Below is a small trained network, with its code and all its weights. Each question gives an input and a class and asks what happens when units are switched off, that is, made to give their printed mean instead of their output.

import numpy as np


def w(rows, s, z=0):
    codes = np.array(rows[::2]) - 128.0
    scale = np.full(codes.shape[1], s)
    scale[-1] = z or s
    return codes * scale


def f(y):
    return y / 2 * (1 + np.tanh(0.7978845608 * (y + 0.044715 * y**3)))


def log_softmax(a):
    a = a - a.max(-1, keepdims=True)
    return a - np.log(np.exp(a).sum(-1, keepdims=True))


def net(x, mask):
    res = np.array(x, float).reshape(1, 5) / 4 @ E
    y = f(res @ A[0][:, :-1].T + A[0][:, -1])
    res = res + np.where(mask, y, B[0][:, -1]) @ B[0][:, :-1]
    return log_softmax(res[-1] @ U[:, :-1].T + U[:, -1])


A, B = {}, {}
E = w([
[132,33,37,147],'x0',
[146,97,125,6],'x1',
[248,129,105,143],'x2',
[127,131,122,126],'x3',
[128,128,127,128],'x4',
],0.021)
A[0] = w([
[6,105,145,118,247],'neuron 1',
[105,173,99,225,230],'neuron 2',
[124,216,153,167,178],'neuron 3',
[155,130,113,189,146],'neuron 4',
[144,186,171,84,149],'neuron 5',
[124,181,170,101,158],'neuron 6',
[141,197,139,129,216],'neuron 7',
],0.021,0.014)
B[0] = w([
[7,111,105,105,253],'neuron 1',
[115,42,235,182,252],'neuron 2',
[136,85,203,46,226],'neuron 3',
[159,110,150,149,193],'neuron 4',
[129,182,100,197,199],'neuron 5',
[93,183,124,130,196],'neuron 6',
[153,165,182,93,202],'neuron 7',
],0.019,0.032)
U = w([
[95,126,182,78,57],'0',
[77,209,125,158,151],'1',
[80,104,138,220,95],'2',
[112,101,79,50,89],'3',
[198,144,190,100,83],'4',
[203,225,128,173,254],'5',
[179,130,149,248,107],'6',
[225,89,78,57,190],'7',
],0.018,0.0067)

Each question gives the input, the list of numbers given to net, and the class t.
The units are the neurons (one row each of A and B). Each row of codes is followed by its name. A weight is (code - 128) times the scale printed after its matrix; where a second scale follows, it is the last column's (A, B and U).
mask holds one flag per neuron, in row order. A switched-off neuron (its flag False) gives its mean, the last column of its row in B, instead of its output. The means were averaged over made-up inputs and are rounded, as every weight is.
A unit's drop is (log p(t) with every unit on - log p(t) with that unit switched off) / (log p(t) with every unit on - log p(t) with every unit switched off).
The circuit of an input: a set's keep is (log p(t) with only the set's units on - log p(t) with every unit switched off) / (log p(t) with every unit on - log p(t) with every unit switched off). Starting from all 7 units, units are removed one at a time, each time the one whose removal leaves the highest keep (on an exact tie, the one counted first), for as long as the keep stays at least 0.8.
units of the circuit, in order: the units of the circuit, biggest drop first
most important unit: the unit with the biggest drop
top k neurons: the k neurons with the biggest drops, biggest first
drop of u: that unit's drop, to one decimal
input [-5,1,8,3,-5], class 5: most important unit : neuron 5
input [0,4,-1,-7,3], class 1: top 2 neurons : (neuron 2; neuron 3)
input [-6,-8,1,-6,-1], class 4: top 2 neurons : (neuron 1; neuron 3)
input [1,-3,-2,-7,-2], class 2: top 3 neurons : (neuron 7; neuron 3; neuron 2)
input [7,1,3,4,1], class 7: top 3 neurons : (neuron 2; neuron 1; neuron 5)
input [-7,6,3,4,3], class 5: units of the circuit, in order : (neuron 1; neuron 5)
input [-5,0,7,-7,4], class 4: top 3 neurons : (neuron 3; neuron 1; neuron 7)
input [-6,3,1,-3,3], class 5: units of the circuit, in order : (neuron 1; neuron 5)
input [-5,1,-5,3,3], class 1: top 2 neurons : (neuron 5; neuron 2)
input [2,2,-3,-1,-6], class 3: top 2 neurons : (neuron 2; neuron 5)
input [1,-3,-3,-4,0], class 2: top 2 neurons : (neuron 7; neuron 3)
input [7,5,6,-3,2], class 7: units of the circuit, in order : (neuron 1; neuron 2)
input [-1,2,0,2,2], class 1: units of the circuit, in order : (neuron 2; neuron 3)
input [-1,8,1,2,-7], class 5: most important unit : neuron 1
input [0,-6,-6,-6,2], class 0: top 2 neurons : (neuron 3; neuron 5)
input [-5,-5,7,6,5], class 4: top 2 neurons : (neuron 3; neuron 1)
input [2,1,7,2,0], class 7: top 2 neurons : (neuron 2; neuron 5)
input [-5,4,8,8,8], class 5: top 2 neurons : (neuron 1; neuron 5)
input [0,0,7,6,-2], class 4: top 3 neurons : (neuron 5; neuron 1; neuron 2)
input [0,-7,8,1,7], class 4: most important unit : neuron 3
input [8,6,6,-3,0], class 7: drop of neuron 1 : 0.4
input [1,1,-2,-8,4], class 3: drop of neuron 6 : 0.1
input [-6,-8,-5,5,-7], class 0: drop of neuron 5 : 0.0
